Below are the code and all the weights of a small trained network. Each question names an input and a class and asks about switching units off, where a switched-off unit gives its printed mean instead of its output.

import numpy as np


def w(rows, s, z=0):
    codes = np.array(rows[::2]) - 128.0
    scale = np.full(codes.shape[1], s)
    scale[-1] = z or s
    return codes * scale


def f(y):
    return y / 2 * (1 + np.tanh(0.7978845608 * (y + 0.044715 * y**3)))


def log_softmax(a):
    a = a - a.max(-1, keepdims=True)
    return a - np.log(np.exp(a).sum(-1, keepdims=True))


def net(x, mask):
    res = np.array(x, float).reshape(1, 6) / 4 @ E
    y = f(res @ A[0][:, :-1].T + A[0][:, -1])
    res = res + np.where(mask, y, B[0][:, -1]) @ B[0][:, :-1]
    return log_softmax(res[-1] @ U[:, :-1].T + U[:, -1])


A, B = {}, {}
E = w([
[136,96,175,124,245,129,109,197,50,154,200],'x0',
[130,125,128,131,129,128,125,126,126,128,124],'x1',
[228,104,118,163,129,137,250,175,139,180,106],'x2',
[79,105,204,188,128,6,125,122,163,185,144],'x3',
[127,132,131,127,131,129,130,129,130,128,128],'x4',
[127,123,127,125,126,128,129,127,127,128,126],'x5',
],0.011)
A[0] = w([
[91,175,68,84,39,161,113,54,199,60,58,74],'N0',
[161,75,196,157,233,99,146,208,55,184,202,1],'N1',
[40,92,204,187,158,33,84,129,137,181,167,6],'N2',
[146,148,128,177,81,87,185,101,199,174,92,102],'N3',
[98,153,122,54,176,180,61,152,54,94,176,118],'N4',
[232,167,43,67,104,244,182,125,124,61,74,61],'N5',
[144,120,156,189,96,79,183,119,210,183,125,105],'N6',
[99,170,68,88,32,158,114,46,202,52,57,80],'N7',
[253,81,109,147,163,178,229,222,91,156,112,21],'N8',
[7,177,165,107,95,67,21,19,170,83,153,43],'N9',
[146,75,160,165,191,133,145,209,90,169,153,172],'N10',
[103,151,119,45,182,177,68,157,49,91,174,114],'N11',
[150,136,131,171,76,90,175,109,177,159,103,95],'N12',
],0.0056,0.0093)
B[0] = w([
[120,186,164,75,138,123,79,90,89,146,184,231],'N0',
[55,125,20,160,33,61,211,166,206,197,73,221],'N1',
[109,230,149,33,140,106,36,44,55,149,227,194],'N2',
[165,54,158,222,158,169,165,192,121,87,50,185],'N3',
[189,79,227,156,199,180,123,133,42,74,111,222],'N4',
[37,143,46,150,35,31,181,155,185,220,105,226],'N5',
[152,66,153,205,166,175,167,175,131,86,46,196],'N6',
[118,184,148,72,143,117,83,95,99,154,180,239],'N7',
[97,255,156,39,124,91,30,48,83,158,239,206],'N8',
[62,123,26,169,41,63,204,169,195,208,79,232],'N9',
[111,166,107,100,109,109,105,101,119,151,145,255],'N10',
[180,85,222,148,190,188,118,131,62,76,111,221],'N11',
[160,55,159,230,161,183,160,197,135,75,39,167],'N12',
],0.0079,0.0078)
U = w([
[139,192,143,20,148,135,45,37,71,127,216,197],'0',
[83,125,67,158,51,81,200,181,253,184,88,147],'1',
[244,27,178,178,216,206,137,179,104,1,83,4],'2',
],0.0092,0.0043)

Each question gives the input, the list of numbers given to net, and the class t.
The units are the neurons (one row each of A and B). Each row of codes is followed by its name. A weight is (code - 128) times the scale printed after its matrix; where a second scale follows, it is the last column's (A, B and U).
mask holds one flag per neuron, in row order. A switched-off neuron (its flag False) gives its mean, the last column of its row in B, instead of its output. The means were averaged over made-up inputs and are rounded, as every weight is.
A unit's drop is (log p(t) with every unit on - log p(t) with that unit switched off) / (log p(t) with every unit on - log p(t) with every unit switched off).
unit that matters most: the unit with the biggest drop
k most important neurons: the k neurons with the biggest drops, biggest first
drop when u is switched off: that unit's drop, to one decimal
input [2,-8,6,-1,-8,-3], class 0: 2 most important neurons => N8, N9
input [-1,5,-7,4,0,1], class 1: most important neuron => N9
input [-1,-4,1,1,-4,5], class 2: 2 most important neurons => N5, N9
input [7,3,1,7,8,-5], class 1: 3 most important neurons => N1, N8, N0
input [3,8,8,0,-7,0], class 0: 4 most important neurons => N8, N9, N5, N10
input [0,6,-2,2,1,0], class 1: 2 most important neurons => N8, N0
input [0,1,-5,3,4,-6], class 1: 2 most important neurons => N9, N8
input [-7,2,0,-5,6,-7], class 0: 3 most important neurons => N0, N7, N9
input [2,2,8,0,0,-1], class 0: 4 most important neurons => N8, N9, N5, N10
input [3,-5,5,-1,-5,2], class 0: 2 most important neurons => N8, N9
input [5,5,3,1,4,8], class 1: 4 most important neurons => N1, N2, N0, N7
input [2,3,7,-5,-1,-1], class 0: 3 most important neurons => N8, N9, N1
input [-3,-3,-5,3,3,5], class 1: drop when N9 is switched off => 4.2
input [6,1,8,-3,-1,-4], class 0: drop when N8 is switched off => 4.4
input [6,1,5,-4,1,-7], class 0: drop when N8 is switched off => 3.9
input [-8,3,-2,-5,-6,-5], class 0: unit that matters most => N0
